Each row is followed by its class.
[-409  109   81  104  -98   49 -127 -248 -122 -168 -261  182  257  238
 -245  -15   98  -71   81   95  -79  -73  128  246   42 -105 -315 -174
 -151  -47 -229   43   95]  <19>
[-503  174   61  100  -62  189 -129 -202  -43 -182 -225  203  262  171
 -197   32  130 -139   84  152  -98  -21  107  205  124 -117 -423 -174
 -239   14 -239  -66   99]  <123>
[-296   46  -70 -145    7  132   45  -15  -61  -14   31   84  320  211
 -361  258  -36   45 -138  -84  -71 -125   70  -27  314   36  -95   91
  -30   85 -309  108  -85]  <123>
[   0 -367  399  120 -261  -58 -244   60 -323  136  -73   17  115  143
 -795 -268 -182  488   28 -200  -72   47  -69  202   68  -95 -362  -66
    7   63  193  337 -202]  <133>
[  57 -284  371  144 -233  -92 -286  101 -242   70  -40   52    3  137
 -755 -285 -147  499   16 -175 -103   56  -48  190   56 -161 -400   -2
   58   50  130  293 -166]  <123>
[-302   61  -40 -192   -4  161    3   22  -54  -23  -14   98  304  168
 -416  287  -79   14 -165 -117  -74 -131   81 -176  382   -2 -253  128
  -18  173 -241   81  -82]  <136>
[  23 -318  378  133 -216 -114 -207   92 -321  102  -46   36   25  105
 -688 -317 -167  468  -21 -231  -76   67 -107  191   42 -152 -428  -55
    3  104  239  343 -221]  <133>
[-353   74  -91 -129    3  123  105   12 -104   38   71   74  340  225
 -307  261  -54  129  -94 -104  -79 -143   83  -81  325   48  -63   85
  -34   96 -308  128  -99]  <19>
[-358   37  -80 -179  -90  166   52  -67  -22  -24  -73   98  353  163
 -257  292  -50  -39 -156  -26 -100 -127   76   55  305   50    9   23
  -69   87 -295  159  -70]  <139>
[ -31 -123  103  284 -146  149 -209 -134  228  -28  -39  121  147   94
  -25   80  173  -29  104  172  -45  -62  199  347 -165   44  114 -222
  111 -288 -291  130  103]  <136>
[ -62   32   44  156 -152 -215 -210   10 -157  -55  112  -30 -115   84
  203  -90  -15  309   44  122  -89  -82  -35  345 -120 -151  -44  -38
 -124  -23 -153  235  -28]  <134>
[-282   46  -88 -157   22  125   78  -12  -54   19   60   67  297  224
 -326  273  -28   60 -115  -97  -70 -158   84  -57  324   38 -106   96
  -43   96 -307   99 -108]  <134>
[  34 -285  360  121 -253  -37 -322  148 -235   75  -27  106   50  151
 -851 -308 -124  518   49 -227 -119   52  -56  138   84 -165 -465  -16
   70   67  163  249 -176]  <123>
[-395   46 -146 -167  -46  162   24   11  -35  -16  -53  146  347  190
 -344  321  -47   96 -108  -91 -116  -91   49  -46  357   75  -45   39
   -4   43 -270  190  -58]  <139>
[-233  103  -11  197  -83 -241 -134  122 -132  -53  180   -1 -155  148
  104 -111   36  407   40   91 -130  -45  -80  292 -105 -133 -142  -43
 -159 -124 -128  305  -11]  <103>
[-123   33   10  193 -129 -193 -136   27 -168  -46  129   -7 -110  155
  122  -21  -22  433   93   70 -131  -24  -81  345 -116 -147 -165  -60
 -115  -56 -141  332   37]  <127>
[ -30 -131   62  318  -79  151 -190 -124  220  -20  -50  129  121   98
   -6  107  206  -24  125  166  -25  -51  200  262 -185   45   90 -227
  132 -319 -265  106  102]  <123>
[ -84   77   16  123 -165 -196 -187   23 -173  -67  111  -47 -101  104
  263  -89  -19  333   83  155  -94  -57  -29  352 -137 -157  -33   -8
 -158   -7 -133  213  -13]  <127>
[-127 -112   48  343  -17  151 -256  -25  253  -69  -47  165   70  168
 -244   26  263  -12  167   68  -92   -9  149  296 -170   48 -134 -213
   57 -361 -181   96  153]  <133>
[-133   57   -1  184 -139 -227 -119   50 -113  -47  132  -28 -137  149
  193  -39  -20  475   85  128 -129  -28  -73  341 -102 -118  -30  -39
  -80  -87 -161  336   27]  <103>
[-173   35   -3  193 -171 -258 -202   49 -193  -36  144    2 -187   96
  247  -44   21  441   81  155 -118  -21  -99  304  -42 -111 -107  -27
  -94  -65 -101  306  -12]  <103>
[-292   27  -98 -135  -39  137   74  -69  -60   18   62  102  386  193
 -325  249  -27   57 -138  -85  -65 -157   88   -8  276   49  -82   52
   10   63 -314  123 -103]  <127>
[-354   72 -141 -114  -57  154  -12    1  -37    4   78   54  226  245
 -225  351  -74  186   25  -90  -91 -135   62  -74  380   -3  -79   71
  -68  147 -235  109  -73]  <136>
[-416   81 -138 -174  -20  168   39    6   -8  -29   -8   85  337  218
 -355  361  -34   65 -117  -85 -114 -133   62  -39  365   96  -90   65
  -61   42 -277  204  -63]  <136>
[-117  -95   52  361   18  139 -243  -27  225  -79  -42  137   55  185
 -253   51  253   40  169   44  -98  -52  158  306 -212   66 -164 -184
    6 -373 -237  135  142]  <19>
[-318   47  -67 -218  -86  186   96  -88  -11   -8  -48   78  370  190
 -267  348  -32  -25 -136  -18 -110 -148   64   24  324   87   31   35
  -36   99 -290  149  -82]  <19>
[-492  162   70  133  -56  187  -70 -227  -37 -179 -242  215  274  155
 -187   -4  150 -138   54  156 -105  -39   95  251   73 -113 -411 -215
 -229   14 -232  -27   84]  <139>
[-112   74   24  210 -126 -181  -69   -1 -136  -42  145  -22 -115  154
  176  -50   60  426  106  144 -128  -69  -83  365 -142 -102  -66  -71
  -83  -76 -144  316   15]  <139>
[-441  121   83  102 -161  116  -64 -289  -88 -170 -266  166  244  175
  -93  -52   96 -145   30  143  -91  -33   81  303   85 -148 -282 -215
 -207   13 -195   -7   57]  <133>
[ -39  -15  125  319    1  125  -63  -66  256  -65    7  129  -11  101
 -179  -15  255  -48   90   71  -61 -120  142  195 -217   -5 -155 -205
   60 -259 -142   87   92]  <127>
[-473  229   71   86  -69   59  -33 -165  -97 -136 -210  146  175  165
  -67  -59   72  -39   79   96  -85  -35   85  194   94 -163 -337 -180
 -248   30 -171    0   52]  <134>
[  50 -349  390  126 -205 -118 -284  104 -320  113  -81   99   67  133
 -826 -307 -146  468    7 -216 -103   72  -57  218   47 -120 -465  -49
   44   85  146  295 -182]  <19>
[-493  165   82  128  -61  152  -57 -236  -35 -163 -230  214  244  173
 -171   14  161 -164   41  128  -98  -42   69  236   55 -117 -465 -251
 -232    0 -196    2   79]  <19>
[  37 -307  381  152 -233 -101 -313   92 -275   97 -100   80   37  124
 -686 -261 -176  480   48 -164 -111   94  -22  217   22 -145 -438  -46
   22   96  132  267 -161]  <19>
[  15 -298  391  137 -219  -72 -202   76 -251  118  -66   31   66   94
 -713 -280 -160  427  -17 -197  -70   51  -68  195   -2 -127 -405  -99
  -21   46  183  340 -187]  <134>
[ -70   52   55  129 -188 -192 -184   32 -163  -56  121  -24  -89   79
  207 -135  -42  350   43  133  -87  -72  -40  325 -113 -165  -52  -11
 -110    4 -149  212  -21]  <127>
[ -26 -333  357  110 -201  -24 -338  121 -245   96 -109   91  127  115
 -814 -249 -180  519   93 -199  -97  102  -54  192   74  -74 -385  -36
   11   73  103  239 -112]  <19>
[ -46 -284  341  134 -198  -90 -305  139 -241   72  -29   81    0  155
 -803 -300 -119  506   53 -199 -118   62  -74  164   78 -137 -491  -14
   10   28  166  280 -163]  <19>
[-223  108  -54  193  -47 -265 -147  179 -123  -46  152   11 -226  115
  166 -118   -9  457   79   71 -107  -11  -90  191 -101 -129 -155  -36
  -99 -183 -101  330   23]  <139>
[ -56 -333  320   89 -226  -18 -359  123 -289  124 -110   73  155  120
 -768 -232 -169  527   99 -211  -72  113  -30  150  132  -75 -368  -22
   17   62  149  241 -160]  <136>
[ -35 -134  124  290  -27  109 -212  -37  141  -52  -30  163  108  138
 -309   -3  226  -49   99   47  -74  -71  144  260 -199   76 -232 -167
   74 -290 -172  123  130]  <139>
[-491  166   50  119 -119  170 -145 -239  -38 -186 -224  225  272  150
 -126    5  177 -145   75  164 -120  -17   85  280  107 -140 -417 -202
 -200   42 -202  -48   93]  <133>
[-515  229   59   58  -58   68 -110 -120 -102 -146 -215  208  192  128
 -141  -29   55  -24   86   91 -101   17   67  151  119 -156 -462 -167
 -261   61 -158  -36   62]  <103>
[  12 -258  372  158 -191 -115 -252  111 -230   94  -49   66   13  132
 -792 -263 -144  513   12 -213 -103   69  -51  183   34 -125 -433  -52
   48   23  147  333 -164]  <136>
[  21 -303  405  138 -248  -48 -218   55 -261  125  -54    8  110   92
 -722 -262 -167  445   -5 -195  -62   29  -52  180   38 -119 -337  -82
   30   79  193  330 -191]  <136>
[-186  117  -29  187  -31 -246 -149  185 -137  -65  174    4 -242  156
   65 -109   11  478  120   81 -115   -6  -94  158  -83 -141 -226    0
 -106 -113  -64  282   33]  <123>
[   5 -323  373  168 -244  -45 -232   68 -226  114  -23   10   54  143
 -734 -247 -122  471   21 -180  -88   27  -56  192   32 -139 -358  -60
   33   15  166  340 -176]  <133>
[-394   78   99   96 -166   60  -74 -304 -115 -155 -284  147  238  146
    0  -46   78 -164  -51  105  -89  -19   41  334   76 -176 -297 -221
 -194   50 -169   30   44]  <134>
[-163   40  -62  172 -120 -212 -173  104 -152  -52  101    0 -217  126
  231  -68   42  502  124  189 -121    8 -167  223  -49  -78 -167  -60
  -75  -99  -61  277   47]  <136>
[-443  161   86   84 -175   59 -103 -213  -93 -148 -226  188  232  120
  -52  -85   74  -87   20  139 -103  -11   74  278   77 -171 -272 -212
 -195   31 -165   -5   36]  <103>
[  -8 -152  142  282  -65  130 -126 -131  184  -25  -13   84  159  123
 -184    7  236 -101   52   97  -60  -92  167  339 -196   73  -29 -184
   88 -328 -217  147   97]  <134>
[-512  253   28   96  -73  103  -56 -163  -49 -157 -199  178  185  158
  -40   -8   88  -25  107  142 -115  -15   87  215   81 -163 -314 -179
 -242   24 -216  -19   83]  <139>
[ -24 -190  110  269  -35  119 -166  -70  116  -30  -70  103  119  144
 -177   18  237  -44   74  101  -47  -46  103  288 -168  108 -113 -193
   66 -302 -155  149  108]  <136>
[-248  108  -39  243  -28 -271 -141  153 -131  -66  174  -12 -244  176
  132  -85   12  487   94   83 -126  -20  -84  232 -122 -137 -130  -23
 -129 -180 -111  340   21]  <139>
[-436  119   66  119  -90   58 -130 -233  -55 -186 -224  171  176  203
 -202   10   90  -64   61   73  -81  -43   91  222   62 -148 -368 -157
 -167  -28 -162   44   93]  <127>
[-488  135   70  116 -123  147 -141 -256  -51 -179 -246  214  281  148
 -128   22  142 -171   53  182 -119  -18   87  298   75  -98 -411 -212
 -213    7 -229  -16  116]  <19>
[-470  125   47  170  -73   45 -122 -223  -86 -163 -181  170  231  233
 -242   34   95   37  112   78 -102  -49   98  227   46  -99 -339 -174
 -152  -59 -197   95  115]  <134>
[  61 -315  416  120 -283  -72 -201   33 -307  135  -68    6  111  109
 -637 -258 -166  482   15 -168  -65   37  -31  223   43 -134 -249  -67
   55   84  170  358 -215]  <136>
[-386  106  153   85 -187   76  -40 -353 -118 -140 -315  110  230  102
    9  -96   93 -245  -57  159  -49  -27   78  360   60 -183 -187 -217
 -214   26 -154   -6    6]  <139>
[-103    1   17  183 -104 -205 -107   32 -150  -55  104  -16 -174  154
  178  -60   31  401   87  113 -141  -36 -123  330  -66 -109 -106  -51
  -71  -60 -100  277   49]  <127>
[  30 -308  338  148 -217  -36 -315  101 -216   98  -10  123   24  162
 -899 -245 -112  497   49 -275  -85   40  -40  101   79 -164 -485  -42
   94   -7  160  285 -213]  <139>
[-345    4 -139 -157  -47  158   37  -65  -73    1  -59  120  360  170
 -267  352   -1   33 -105  -25 -106 -110   62   -3  361   85   46   30
   24   45 -295  170  -48]  <139>
[-303   71  -88 -150  -68  144   28  -20   32   22   81   42  226  165
 -190  323  -68   26  -73  -81  -62 -160  103  -84  359  -24   32   81
  -41  127 -251   70  -96]  <103>
[-474  151   70   94  -98  181  -96 -232  -36 -183 -236  270  246  147
 -104   36  148 -123   82  136 -101   -7   84  254   71 -173 -377 -240
 -230   72 -198  -36   52]  <127>
[ -15 -320  414  109 -195  -71 -230   97 -326  139  -96   19   99  107
 -765 -283 -191  465    9 -234  -60   65  -68  168   75 -114 -396  -40
  -15   95  187  297 -190]  <139>
